Below is a small trained network, with its code and all its weights. Each question gives an input and a class and asks what happens when units are switched off, that is, made to give their printed mean instead of their output.

import numpy as np


def w(rows, s, z=0):
    codes = np.array(rows[::2]) - 128.0
    scale = np.full(codes.shape[1], s)
    scale[-1] = z or s
    return codes * scale


def norm(h):
    return h / np.sqrt((h * h).mean(-1, keepdims=True) + 1e-5)


def f(y):
    return y / 2 * (1 + np.tanh(0.7978845608 * (y + 0.044715 * y**3)))


def log_softmax(a):
    a = a - a.max(-1, keepdims=True)
    return a - np.log(np.exp(a).sum(-1, keepdims=True))


def net(x, mask):
    res = np.array(x, float).reshape(1, 7) / 4 @ E
    u = 0
    for l in range(3):
        y = f(norm(res) @ A[l][:, :-1].T + A[l][:, -1])
        res = res + np.where(mask[u : u + 5], y, B[l][:, -1]) @ B[l][:, :-1]
        u += 5
    return log_softmax(norm(res)[-1] @ U[:, :-1].T + U[:, -1])


A, B = {}, {}
E = w([
[94,121,137,127,111,128,100,136,153,128],'x0',
[177,62,90,177,58,115,109,86,117,70],'x1',
[202,138,163,163,191,118,93,177,199,55],'x2',
[107,124,135,127,119,128,109,132,144,127],'x3',
[126,105,149,134,194,45,42,45,111,188],'x4',
[162,139,148,219,77,208,65,230,35,252],'x5',
[111,118,51,123,156,61,135,218,170,181],'x6',
],0.0043)
A[0] = w([
[165,143,144,197,40,148,116,50,144,107,58],'L0N0',
[95,212,154,91,179,149,129,167,131,173,3],'L0N1',
[96,143,125,153,96,186,198,207,113,73,33],'L0N2',
[94,187,255,131,150,164,177,119,122,136,181],'L0N3',
[219,154,140,191,207,181,81,158,215,91,76],'L0N4',
],0.0054,0.0028)
B[0] = w([
[170,81,161,51,113,207,148,132,188,223,189],'L0N0',
[82,61,172,133,224,186,129,159,195,203,153],'L0N1',
[96,92,149,59,157,110,42,187,35,56,189],'L0N2',
[163,126,98,76,146,184,159,101,206,244,247],'L0N3',
[48,169,253,190,9,57,175,132,92,143,255],'L0N4',
],0.0061,0.0025)
A[1] = w([
[134,105,166,170,195,87,24,49,86,164,47],'L1N0',
[168,144,150,165,109,223,122,85,156,122,78],'L1N1',
[127,150,118,253,131,232,116,182,73,165,69],'L1N2',
[172,17,79,201,87,139,98,108,140,73,6],'L1N3',
[103,80,114,178,78,135,127,104,54,93,138],'L1N4',
],0.0053,0.0023)
B[1] = w([
[143,164,170,4,131,69,101,253,45,135,194],'L1N0',
[176,134,119,115,119,104,35,86,145,155,164],'L1N1',
[97,108,100,145,198,107,125,47,186,52,252],'L1N2',
[111,41,207,127,221,163,170,240,155,193,149],'L1N3',
[71,136,148,95,161,115,128,133,147,172,172],'L1N4',
],0.0079,0.0032)
A[2] = w([
[116,135,106,118,93,222,140,173,113,48,36],'L2N0',
[62,96,72,108,76,142,163,97,56,195,86],'L2N1',
[123,128,53,158,118,73,137,200,153,151,67],'L2N2',
[128,133,122,198,144,152,44,146,75,151,166],'L2N3',
[159,2,134,158,75,97,133,133,100,127,8],'L2N4',
],0.0082,0.0011)
B[2] = w([
[151,139,107,79,175,24,59,140,63,166,201],'L2N0',
[130,139,193,208,99,103,130,166,137,78,253],'L2N1',
[242,158,174,96,81,212,72,18,141,172,207],'L2N2',
[97,86,42,109,151,150,194,96,108,1,232],'L2N3',
[86,200,86,101,178,144,205,178,187,229,195],'L2N4',
],0.009,0.0032)
U = w([
[121,134,133,40,153,46,46,209,8,136,88],'0',
[60,94,152,127,195,177,205,190,187,236,135],'1',
[88,86,53,155,159,112,145,58,144,9,253],'2',
[97,147,241,252,28,75,146,156,98,102,119],'3',
[227,143,158,89,45,195,46,46,126,183,41],'4',
],0.012,0.0037)

Each question gives the input, the list of numbers given to net, and the class t.
The units are the neurons (one row each of A and B). Each row of codes is followed by its name. A weight is (code - 128) times the scale printed after its matrix; where a second scale follows, it is the last column's (A, B and U).
mask holds one flag per neuron, layer by layer. A switched-off neuron (its flag False) gives its mean, the last column of its row in B, instead of its output. The means were averaged over made-up inputs and are rounded, as every weight is.
A unit's drop is (log p(t) with every unit on - log p(t) with that unit switched off) / (log p(t) with every unit on - log p(t) with every unit switched off).
The circuit of an input: a set's keep is (log p(t) with only the set's units on - log p(t) with every unit switched off) / (log p(t) with every unit on - log p(t) with every unit switched off). Starting from the 12 units with the biggest drops (on a tie, the unit counted first), units are removed one at a time, each time the one whose removal leaves the highest keep (on an exact tie, the one counted first), for as long as the keep stays at least 0.8.
circuit, biggest first: the units of the circuit, biggest drop first
k most important neurons: the k neurons with the biggest drops, biggest first
top k neurons in layer l: the k neurons of layer l with the biggest drops, biggest first
input [-5,2,4,6,-7,-6,0], class 0: circuit, biggest first -> L2N0, L1N2
input [3,-6,3,1,-4,7,-5], class 2: circuit, biggest first -> L2N3, L1N2
input [1,5,-7,-7,0,6,-5], class 3: circuit, biggest first -> L2N1
input [8,3,7,3,6,-3,-2], class 3: 3 most important neurons -> L0N4, L2N0, L0N2
input [-7,8,-7,5,5,0,-8], class 1: circuit, biggest first -> L2N4, L1N3
input [-6,-2,2,-8,-5,-5,6], class 4: top 2 neurons in layer 2 -> L2N2, L2N3
input [-3,6,6,4,-6,6,-1], class 0: 2 most important neurons -> L0N2, L2N0
input [-5,-2,1,5,4,2,5], class 4: top 2 neurons in layer 2 -> L2N2, L2N0
input [1,-2,-8,-3,-6,-7,-5], class 3: circuit, biggest first -> L2N1, L1N2
input [6,6,3,-1,7,-5,8], class 4: circuit, biggest first -> L2N2, L1N2
input [5,-6,4,0,4,-3,-6], class 1: top 2 neurons in layer 0 -> L0N3, L0N1
input [3,8,7,5,7,1,6], class 1: top 2 neurons in layer 2 -> L2N4, L2N0
input [8,5,0,-2,3,4,-4], class 1: 3 most important neurons -> L2N4, L1N3, L0N0
input [-7,7,-8,-7,-5,0,-6], class 3: 2 most important neurons -> L2N1, L1N4
input [-7,5,-5,4,-1,5,4], class 1: 3 most important neurons -> L1N3, L2N4, L0N4
input [-7,1,-8,2,8,-1,-7], class 0: 2 most important neurons -> L1N0, L0N4
input [-2,-1,-4,6,3,4,-4], class 2: 2 most important neurons -> L2N3, L0N4
input [6,6,-6,-1,4,-5,8], class 4: 2 most important neurons -> L2N2, L0N4
input [1,1,-2,-5,-5,3,2], class 0: circuit, biggest first -> L2N0
input [-4,7,-3,-1,-3,1,-6], class 1: circuit, biggest first -> L2N4
input [-2,-6,-5,-7,5,-4,8], class 4: top 2 neurons in layer 1 -> L1N2, L1N4
